Below is a small trained network, with its code and all its weights. Each question gives an input and a target symbol and asks what happens when units are switched off, that is, made to give their printed mean instead of their output.

import numpy as np


def w(rows, s, z=0):
    codes = np.array(rows[::2]) - 128.0
    scale = np.full(codes.shape[1], s)
    scale[-1] = z or s
    return codes * scale


def norm(h):
    return h / np.sqrt((h * h).mean(-1, keepdims=True) + 1e-5)


def f(y):
    return np.maximum(y, 0)


def softmax(a):
    e = np.exp(a - a.max(-1, keepdims=True))
    return e / e.sum(-1, keepdims=True)


def log_softmax(a):
    a = a - a.max(-1, keepdims=True)
    return a - np.log(np.exp(a).sum(-1, keepdims=True))


def net(x, mask):
    ids = ['ΓΘΠΦΩαβεηψ'.index(c) for c in x.split()]
    T = len(ids)
    res = E[ids] + P[:T]
    u = 0
    for l in range(2):
        q, k, v = (norm(res) @ M[l].T for M in (Q, K, V))
        z = softmax(np.where(np.tri(T) > 0, q @ k.T / 3**0.5, -1e9)) @ v
        res = res + np.where(mask[u], z, O[l][:, -1]) @ O[l][:, :-1]
        u += 1
        y = f(norm(res) @ A[l][:, :-1].T + A[l][:, -1])
        res = res + np.where(mask[u : u + 4], y, B[l][:, -1]) @ B[l][:, :-1]
        u += 4
    return log_softmax(norm(res)[-1] @ U[:, :-1].T + U[:, -1])


Q, K, V, O, A, B = {}, {}, {}, {}, {}, {}
E = w([
[79,212,129,62,68,99],'Γ',
[122,142,212,120,76,43],'Θ',
[163,112,107,183,173,110],'Π',
[166,113,197,160,120,118],'Φ',
[93,174,88,78,131,159],'Ω',
[126,120,38,137,211,73],'α',
[142,103,136,104,123,176],'β',
[189,163,157,204,110,27],'ε',
[144,88,104,187,91,115],'η',
[106,2,104,149,61,134],'ψ',
],0.016)
P = w([
[83,184,190,166,98,165],'0',
[152,208,173,103,93,98],'1',
[66,126,119,74,243,101],'2',
[255,107,36,153,17,177],'3',
[186,204,153,120,82,113],'4',
[76,114,109,87,239,113],'5',
[255,109,37,135,10,177],'6',
[186,210,158,116,68,119],'7',
[80,111,106,94,236,115],'8',
],0.0081)
Q[0] = w([
[173,108,166,189,112,247],'0.h0',
[118,141,147,255,160,83],'0.h0',
[91,89,200,102,217,77],'0.h0',
],0.0094)
K[0] = w([
[168,52,210,143,74,242],'0.h0',
[194,70,121,246,130,60],'0.h0',
[145,47,193,90,254,39],'0.h0',
],0.0083)
V[0] = w([
[179,129,86,167,129,88],'0.h0',
[155,142,46,117,54,136],'0.h0',
[196,44,138,104,2,232],'0.h0',
],0.0044)
O[0] = w([
[48,213,111,74,134,1,168],'0.h0',
[99,104,167,174,122,104,161],'0.h0',
[33,135,187,42,134,114,3],'0.h0',
],0.0059,0.0036)
A[0] = w([
[96,182,22,79,42,127,128],'0.n0',
[166,194,210,125,206,215,101],'0.n1',
[210,184,114,240,254,98,220],'0.n2',
[130,233,137,206,84,101,252],'0.n3',
],0.0063,0.0036)
B[0] = w([
[203,70,162,191,130,67,191],'0.n0',
[189,94,221,104,103,131,147],'0.n1',
[110,121,249,66,76,148,254],'0.n2',
[111,93,2,133,225,198,227],'0.n3',
],0.0085,0.0084)
Q[1] = w([
[154,6,116,129,20,88],'1.h0',
[138,182,131,150,96,100],'1.h0',
[194,138,92,94,119,177],'1.h0',
],0.014)
K[1] = w([
[7,136,167,205,161,214],'1.h0',
[117,249,124,197,78,84],'1.h0',
[171,145,93,129,120,218],'1.h0',
],0.012)
V[1] = w([
[100,55,124,184,254,140],'1.h0',
[216,138,224,181,155,71],'1.h0',
[89,123,167,194,105,107],'1.h0',
],0.009)
O[1] = w([
[69,65,76,184,57,93,254],'1.h0',
[86,202,228,254,206,125,159],'1.h0',
[118,142,243,137,68,23,75],'1.h0',
],0.0078,0.0072)
A[1] = w([
[246,136,114,176,79,155,187],'1.n0',
[172,120,70,69,120,192,94],'1.n1',
[161,200,61,172,163,150,2],'1.n2',
[21,152,99,119,175,158,13],'1.n3',
],0.011,0.0046)
B[1] = w([
[93,140,226,93,223,179,255],'1.n0',
[188,211,158,190,42,108,237],'1.n1',
[207,114,157,143,46,89,221],'1.n2',
[124,149,109,2,94,114,192],'1.n3',
],0.0097,0.0047)
U = w([
[186,218,78,27,26,158,122],'Γ',
[117,105,171,141,10,42,37],'Θ',
[99,92,147,119,185,194,82],'Π',
[116,193,138,160,154,113,128],'Φ',
[212,90,103,151,123,254,32],'Ω',
[93,84,40,177,122,167,169],'α',
[125,132,91,12,189,182,255],'β',
[56,208,160,167,95,46,111],'ε',
[187,160,63,131,85,51,166],'η',
[139,119,207,16,50,114,81],'ψ',
],0.011,0.0046)

Each question gives the input, a string of symbols that net reads in full, and the target symbol t.
The units are the heads (3 rows each of Q, K, V and O) and the neurons (one row each of A and B). Each row of codes is followed by its name. A weight is (code - 128) times the scale printed after its matrix; where a second scale follows, it is the last column's (O, A, B and U).
mask holds one flag per unit, layer by layer, with each layer's heads first. A switched-off unit (its flag False) gives its mean, the last column of its rows in O or B, instead of its output. The means were averaged over made-up inputs and are rounded, as every weight is.
A unit's drop is (log p(t) with every unit on - log p(t) with that unit switched off) / (log p(t) with every unit on - log p(t) with every unit switched off).
The circuit of an input: a set's keep is (log p(t) with only the set's units on - log p(t) with every unit switched off) / (log p(t) with every unit on - log p(t) with every unit switched off). Starting from all 10 units, units are removed one at a time, each time the one whose removal leaves the highest keep (on an exact tie, the one counted first), for as long as the keep stays at least 0.8.
units of the circuit, in order: the units of the circuit, biggest drop first
top k neurons: the k neurons with the biggest drops, biggest first
k most important neurons of layer l: the k neurons of layer l with the biggest drops, biggest first
input ε Φ α Θ Θ α Γ, target ε: 2 most important neurons of layer 0	[0.n0, 0.n2]
input ψ α α Ω Π, target β: 3 most important neurons of layer 0	[0.n3, 0.n0, 0.n2]
input Θ Γ β α, target Θ: units of the circuit, in order	[1.h0, 0.n2, 0.n3]
input Θ ε Ω Γ η, target α: units of the circuit, in order	[0.n3, 0.h0]
input Ω Ω Γ, target η: top 2 neurons	[0.n2, 0.n0]
input ε α Φ ψ Θ Θ α, target ε: units of the circuit, in order	[1.h0, 0.n3]
input Ω Γ Γ α α Γ α Ω η, target Θ: most important neuron of layer 0	[0.n3]
input Θ Ω Θ Ω ε Θ ψ ε, target Φ: units of the circuit, in order	[1.h0, 0.n3]
input α ψ Ω Θ β Θ Φ, target α: 3 most important neurons of layer 0	[0.n2, 0.n3, 0.n0]
input Θ Φ Ω ψ, target Θ: units of the circuit, in order	[0.n3, 1.h0]
input α Θ Ω α Θ α β, target α: 2 most important neurons of layer 0	[0.n2, 0.n3]
input Θ Θ Φ α ε η Γ, target Θ: 2 most important neurons of layer 0	[0.n0, 0.n2]
input β α ε Ω Θ ε α, target β: units of the circuit, in order	[1.n0, 0.n2]
input ψ ε α Ω η Ω ψ, target ψ: 2 most important neurons of layer 0	[0.n3, 0.n0]
input β Ω Γ α Π, target β: top 2 neurons	[0.n2, 0.n3]
input ψ ψ Ω α α Ω α, target ψ: units of the circuit, in order	[1.h0, 0.n3, 0.n2, 1.n0]
input Ω Θ α α Θ α Θ Ω Θ, target ε: top neuron	[1.n0]
input ε ε α Ω, target ε: units of the circuit, in order	[0.n0, 0.n3, 1.h0, 0.n2]
input Ω Ω Φ, target ψ: top 2 neurons	[0.n2, 0.n3]
input ε Θ Ω α, target ε: units of the circuit, in order	[0.n3, 1.h0, 0.n2]
input Θ Γ Ω Γ Γ Ω, target Γ: most important neuron of layer 1	[1.n1]
